Each row is followed by its class number.
[-32 -28 6 56 -66 -33 -52 113 -101 23 -23 17 -30 -1 -80 18 37 -73 50 -82 -69 -27 -59 -11 27 18 -26 -229 139 -6 -3 -18 -30 22 24 10 16 21 25 -27 -23 91 -10 -3 63 -29 -86 96 9 150 38 -47 -7 -8 6 34 81 -16 -21 14 -20 -70 103 18 19 45 8 -58 -58 144 -12 -39 17 70 -123 -29 -35 -7 -11 -45 12 -6 72 -64 12 -3 53 7 52 39 -87 78 -99 21 -39 62 -25 13 53 38 112 44 62 4 47 -81 -5 -1 24 5 14 -45 -15 -60] | 0
[14 0 9 81 -81 -6 -16 1 -99 25 -5 -7 -16 -16 -56 -36 42 -2 77 -78 -81 -15 -91 -104 0 -42 -56 3 130 -1 -20 -15 -28 21 -16 30 21 -10 -26 -63 -36 112 76 -12 16 -68 14 -18 -22 138 29 1 -164 -23 15 4 17 -25 -21 -9 33 -112 164 65 -8 43 13 139 -28 92 -45 -13 16 104 -164 36 -105 200 -13 -60 -17 -58 46 -44 -48 8 57 -37 11 57 -87 3 -85 20 -61 41 -8 77 16 9 191 11 5 -6 -33 -70 47 -2 24 -60 34 43 17 -76] | 0
[-3 -15 44 99 -102 -47 -41 -18 -91 -65 62 -16 -14 -49 -23 -3 21 -65 25 -88 -98 -47 -46 -26 -30 56 -67 89 70 -9 -32 4 2 55 49 -18 15 -11 13 37 12 -54 29 -3 11 -95 -26 51 -15 153 -30 -32 -115 -22 7 31 45 -29 -112 56 5 -42 83 65 7 86 26 -52 -71 73 -23 5 80 -69 -40 -22 -35 -32 14 -101 82 -4 44 -37 -23 22 62 -27 15 97 -79 -36 -85 -29 -33 16 -21 -7 39 -40 33 1 -31 16 29 -69 13 22 28 -71 22 -59 -30 -102] | 0
[-143 1 -22 113 54 19 8 56 -118 90 -173 16 47 130 -71 -54 34 43 81 -16 48 79 124 -104 50 -41 170 -97 -81 -77 72 34 -54 -30 -91 114 18 194 96 113 -182 67 41 31 -40 33 90 103 -18 -318 40 -4 30 140 -47 -32 -48 154 230 7 102 -19 21 -94 27 -231 -32 -6 89 96 16 -42 -23 56 250 -15 156 209 -142 227 27 -31 70 9 139 -70 -56 331 34 -146 125 7 -79 86 -2 10 26 80 -82 192 224 -9 72 68 -128 -10 -85 -145 -2 131 96 -32 156 148] | 2
[-73 -10 36 49 -13 36 77 122 13 -5 -192 -26 -13 14 -44 -34 32 -8 73 -47 -34 13 -75 -62 23 -47 1 -18 120 63 11 -11 -13 35 -17 10 30 -34 -15 -20 -136 82 33 27 65 35 -10 14 42 82 -38 15 -24 5 8 -66 8 -170 -50 63 106 -72 93 44 -12 -23 78 51 -12 137 -18 12 33 50 -71 1 -36 42 -91 -13 -37 -104 19 25 113 36 -29 -117 -3 49 -8 -3 -84 -22 -19 102 -34 41 -84 32 143 56 40 44 -133 -107 54 -10 -18 98 45 -28 49 8] | 1
[54 -37 -55 56 37 81 -35 -124 -93 -32 -1 -44 -32 78 -107 -53 -12 3 -1 53 72 53 434 50 -2 36 55 -38 -340 -7 54 46 10 56 -70 30 18 250 102 -34 -93 -3 -29 2 -80 15 62 -4 -26 -209 -46 -76 43 16 -18 17 -17 180 116 52 0 3 -99 -14 21 44 -13 -67 73 -72 -2 23 9 -39 109 -14 102 77 -28 159 -45 28 -6 -58 10 27 3 140 -21 -157 43 30 25 23 20 -12 61 9 40 82 -125 18 -34 -16 -9 103 -77 -90 79 47 29 21 5 146] | 2
[20 -27 -53 22 -37 52 25 20 36 -44 -75 37 -50 43 -61 -12 45 -45 22 -56 32 16 -6 48 58 25 -78 -5 7 72 15 30 -62 105 3 -4 -77 103 63 35 -21 18 77 -65 -72 -28 18 -41 6 15 -66 -69 -59 -34 -17 14 0 -7 -60 30 30 -96 -4 55 27 167 -42 -48 -14 3 -15 22 65 1 -50 -22 -54 0 -52 62 4 -41 -59 -54 109 26 42 -192 -36 115 -105 58 -35 -43 -13 201 4 23 57 44 -71 38 -16 -19 -85 -16 62 -3 45 60 46 76 17 45] | 1
[-16 6 0 -55 61 69 60 41 70 -55 -139 -48 -19 15 24 -25 2 -59 2 20 26 10 18 -28 47 13 80 -68 -96 -12 10 21 -71 6 58 -27 -19 136 28 6 -7 -31 21 35 29 116 82 182 19 -150 -49 -21 303 72 25 3 -17 31 7 61 -79 41 -50 -9 11 -44 -29 -3 25 64 -107 22 15 -19 65 39 21 40 -84 81 -53 -20 -3 65 163 39 -77 15 11 65 72 -25 -12 7 60 70 -40 -23 -52 82 -52 28 48 53 -60 6 6 -110 -9 73 -11 -17 92 121] | 2
[12 -13 -50 70 81 67 30 48 44 32 -134 47 -53 90 -121 -32 2 23 -1 28 47 46 118 21 -17 37 80 -65 -117 -41 39 33 -37 52 -50 67 -68 194 71 35 -107 37 24 -24 -86 62 67 -15 5 -305 26 -25 69 102 19 -11 -22 118 85 19 37 0 -103 -56 32 -41 -41 -25 -17 -31 47 -8 16 199 86 -29 77 72 -88 126 -30 -33 -17 5 154 -40 -20 29 -15 -87 54 33 -53 -16 0 -26 51 -6 -24 144 -53 -26 -6 7 -141 74 -24 -69 59 111 53 28 68 188] | 2
[68 -34 -69 108 -19 112 79 117 15 -17 -144 95 -78 193 -182 -42 54 207 11 -11 28 56 -15 60 -58 -66 -113 -78 114 75 109 110 48 76 -49 98 -101 53 112 56 -147 180 123 -113 21 -102 46 -141 49 -52 14 16 -3 175 20 -29 -21 234 27 -21 190 -188 28 -12 68 83 -12 -62 -16 49 24 4 49 120 4 -94 -34 -3 -132 267 17 -158 -96 -41 50 -12 68 -225 -58 -6 -109 83 -68 -16 -37 -39 98 61 15 94 47 5 -121 -35 -256 39 2 32 95 153 81 146 78 92] | 1
[68 -29 59 6 -10 -45 -48 -35 7 18 79 15 -51 -19 -66 -4 -10 -18 -7 -81 -44 -11 -54 -7 65 21 -182 61 85 31 -37 -61 6 1 30 -30 -54 -64 -21 -3 62 23 32 -45 -1 -46 -84 -32 -1 183 -6 -25 -53 -20 25 46 12 -43 -91 -18 40 63 43 45 -14 127 27 40 -92 18 -6 -8 26 0 -117 -3 -99 -78 52 -117 28 -10 -26 -74 -61 27 59 -159 -34 107 -129 11 0 -68 11 -53 12 0 89 -42 -46 -21 -20 -61 103 -41 54 24 27 -67 -43 -43 -54 -87] | 0
[2 -10 -42 57 77 62 51 28 23 -66 -135 14 -13 103 -65 -62 34 94 -6 24 101 8 107 15 -30 -51 72 -117 -32 -4 67 79 -56 12 -61 88 -33 167 64 92 -103 111 33 -10 -25 65 50 -89 36 -234 -18 -42 101 42 -18 -6 -28 134 117 43 58 -37 -70 -75 44 -68 -32 -23 80 17 10 -47 -6 56 101 -43 45 54 -130 196 -9 -80 -28 -9 115 -77 -3 41 -13 -116 70 48 3 39 -8 -6 63 55 -33 124 -2 -18 -20 26 -161 46 -41 -58 16 179 82 31 105 131] | 2
[-38 10 -13 -91 16 13 78 18 79 -15 -48 -37 16 -50 34 -3 -16 -108 9 -1 12 -23 -24 -16 16 46 42 49 23 57 17 -31 -88 30 71 -27 22 21 -10 -48 63 -13 -14 35 25 93 -3 20 -37 -23 -31 -48 47 84 3 -13 1 -159 -59 27 -65 67 -37 34 -1 26 -16 30 29 7 25 57 -113 -46 -74 45 -11 -23 -47 -51 -33 -38 -47 64 116 66 -45 -76 -12 31 5 -55 -5 -49 20 18 -68 -40 -4 -22 -77 -136 103 -22 -1 -58 105 10 -53 19 6 -44 33 11] | 2
[-45 18 36 82 -32 55 10 90 -14 37 -91 10 13 33 -67 7 43 73 4 -48 6 -3 -187 -70 -23 -121 -30 -3 135 -5 -35 -48 -1 -14 -50 -5 33 -170 -11 68 -10 146 71 15 67 -91 8 27 24 241 24 52 -108 -38 6 12 -2 -128 -59 -24 25 -117 129 12 22 -26 9 20 -82 124 -16 -54 2 111 -118 -35 -56 -60 -63 -78 4 -60 15 76 -9 6 31 -72 -19 28 -54 -5 -43 -55 -24 25 -61 9 -20 -71 230 -7 -7 38 -111 -133 29 41 18 10 43 48 47 -86] | 0
[21 -36 3 24 13 66 57 94 50 -30 -118 -35 -1 52 -57 -6 31 11 -9 10 105 16 -32 -20 67 -21 10 -37 46 41 18 -8 -58 41 2 28 -8 29 12 15 0 76 62 1 29 57 -35 -71 21 0 -20 -50 39 38 6 -117 103 -73 -14 8 8 -45 74 15 -36 3 -65 36 -3 44 31 37 23 48 -39 10 -28 -7 -91 -20 -22 -33 -10 41 92 24 -53 -176 3 24 -41 30 -54 24 -8 13 22 -16 -5 52 58 -16 -12 42 -80 -13 -6 -29 12 86 53 21 64 34] | 1
[39 -55 -17 74 -74 69 -86 -12 -103 -11 43 42 -2 32 -83 -23 7 32 24 -18 -69 80 -7 13 73 -33 -98 24 75 13 -102 32 20 10 -38 19 9 -30 -22 4 -63 66 29 7 28 -109 2 -20 -35 112 17 1 -121 -30 11 11 33 43 -24 -19 111 -80 48 30 -10 54 93 -3 -30 54 -7 -39 25 -3 -38 -43 -100 -2 3 28 40 -49 20 7 -53 -27 77 -8 -70 45 -83 59 -41 -18 -23 -8 -6 14 43 15 55 -11 -48 -8 12 -27 -1 49 44 -55 8 -3 -48 -11] | 0
[-143 -78 -33 198 33 103 58 104 -89 -6 -214 71 -7 205 -175 -2 67 188 31 -50 46 69 -38 -6 12 -164 40 -110 5 -77 62 50 -49 34 -116 137 -97 178 154 95 -254 240 68 -42 -14 -28 41 24 70 -228 18 7 -27 84 -5 -29 39 224 169 -2 77 -154 25 -36 34 -153 -44 -51 -140 111 12 -95 -6 91 146 -63 68 69 -181 231 5 -75 -6 -26 120 -72 -3 152 -23 -130 8 89 -85 77 -53 18 91 88 -71 250 252 -46 -10 71 -313 -8 -71 -53 88 212 157 101 141 141] | 1
[27 -32 -149 26 41 43 54 9 64 -165 -107 -2 -63 42 -55 -4 46 15 -18 25 54 30 82 52 9 26 21 -51 -54 6 38 30 -17 50 -16 43 -16 128 61 64 -31 -21 -13 -25 -63 53 42 -26 16 -197 -52 -32 136 15 -37 18 -13 39 18 36 10 15 -89 -30 9 -12 -33 -3 68 -30 7 18 58 -20 50 -8 30 17 -103 96 -43 -53 -32 26 123 12 -61 -72 -39 -30 142 12 34 20 22 28 -9 132 0 104 -107 -31 -34 83 -90 54 -20 -67 17 85 32 20 18 128] | 2
[-18 19 -15 -25 20 28 48 44 43 -47 -76 -33 6 36 15 -26 48 43 -2 20 44 84 87 80 -47 61 69 -47 -62 -1 43 27 -75 70 32 28 -3 136 21 -3 -4 26 4 -45 -41 66 21 23 33 -190 -55 -20 106 57 -28 -19 -71 35 46 32 -41 72 -107 4 -31 21 -12 -12 60 -33 43 3 33 -6 73 74 43 132 -49 82 -41 -7 -19 25 92 3 -66 -18 -8 -33 169 23 7 0 20 37 -13 -12 6 39 -128 -16 40 15 -48 47 5 -38 -38 101 49 26 74 130] | 2
[-50 -58 -17 47 -47 -7 -24 -90 -108 17 94 70 -52 1 -110 21 -31 -20 52 -86 -60 15 28 56 -14 22 -102 70 42 3 -24 26 19 70 -29 4 -38 114 64 -56 -79 50 13 -41 -38 -97 -8 52 -34 56 -2 -45 -139 23 -1 45 90 118 32 25 60 -49 80 59 22 112 37 -52 -18 44 -94 4 17 -73 31 -21 -25 17 52 8 75 39 64 -129 -79 -21 90 41 3 29 -96 26 -53 22 -64 -6 61 72 107 -6 -114 44 -78 -40 51 21 -39 -44 30 -86 64 1 -65 -51] | 0
[3 -17 3 -41 82 45 119 85 108 -109 -93 78 -31 52 -3 -21 47 54 -75 30 76 79 19 -60 -6 3 9 -64 -1 22 -1 44 -46 35 22 26 -6 37 41 26 19 35 32 20 7 74 -5 -116 29 -107 2 7 106 37 -66 -29 -3 -40 -38 11 45 -32 -68 -18 16 9 -37 21 31 -49 26 32 72 51 -37 -25 -21 -20 -95 85 -69 -24 -82 56 87 54 -40 -181 -6 2 14 10 21 -40 25 7 5 -1 -78 -1 -69 -41 -6 47 -152 20 27 -5 23 115 22 36 86 113] | 2
[-2 36 75 -68 3 -68 9 -35 18 14 8 -50 -18 -118 47 25 0 -102 32 -38 -95 -53 -41 -68 60 75 52 44 33 23 -16 -52 -70 54 93 -68 18 -11 -50 -58 91 -118 -48 11 40 20 -54 47 -35 125 -3 -44 -37 11 -5 -28 43 -157 -59 -5 -133 84 3 58 -90 47 39 96 -50 10 -24 65 15 -71 -63 -3 -68 -4 57 -78 18 39 31 42 34 55 1 -72 -124 93 -37 -53 -3 -25 -6 56 -92 -49 41 -50 -71 21 35 0 80 -55 42 30 -19 -63 35 -156 -1 -39] | 2
[25 32 -28 11 -123 17 -19 15 -67 18 -4 41 -54 69 -104 6 -81 47 22 -76 -43 -29 -32 37 30 -15 -101 33 60 35 10 -44 45 85 -18 16 -15 37 41 8 -63 93 71 -57 20 -72 -15 -8 -19 73 3 -35 -59 -49 -3 37 64 49 -51 -28 59 38 58 50 -14 128 -12 6 -9 52 -19 -13 34 25 -27 -47 -78 -45 -7 -6 23 -48 -18 -78 3 -32 107 -89 -6 46 -135 -2 -45 -10 -7 -25 55 23 88 3 18 24 -91 -24 -3 -23 45 1 112 -18 45 47 -66 -36] | 0
[-76 22 51 143 -75 17 -66 9 -210 34 -10 69 -11 58 -131 -53 46 70 67 -94 -71 28 0 -38 -37 -32 -48 -66 87 -64 11 35 -2 -94 -122 139 -6 109 70 95 -245 163 10 -46 -16 -137 18 62 -1 59 86 -48 -206 -6 -20 -24 35 191 121 -40 138 -192 145 -23 36 -50 34 -34 28 181 -23 -76 3 -46 42 -61 -27 44 -43 72 92 -76 58 -153 -11 -90 86 219 -33 -58 -74 58 -101 87 -27 27 84 25 21 98 267 6 -29 -24 -105 -99 -89 -68 30 -23 97 34 33 -67] | 0
[87 15 -54 -18 43 51 63 84 104 -17 -113 26 -42 76 -75 -24 -7 55 -44 59 84 -9 -47 32 -15 -32 -40 -49 33 53 11 18 -5 31 5 5 -26 -4 29 19 24 41 47 -8 10 34 19 -161 -24 37 -26 -41 129 -27 8 -11 4 -1 -31 3 38 -57 -54 -47 15 36 -37 24 -15 -106 46 79 44 24 -46 -19 -53 -42 -71 70 -21 -46 -85 35 68 -78 0 -221 -67 20 -6 34 10 61 -18 -11 15 55 16 -8 -142 -26 -46 -5 -107 10 40 52 38 82 19 59 30 94] | 2
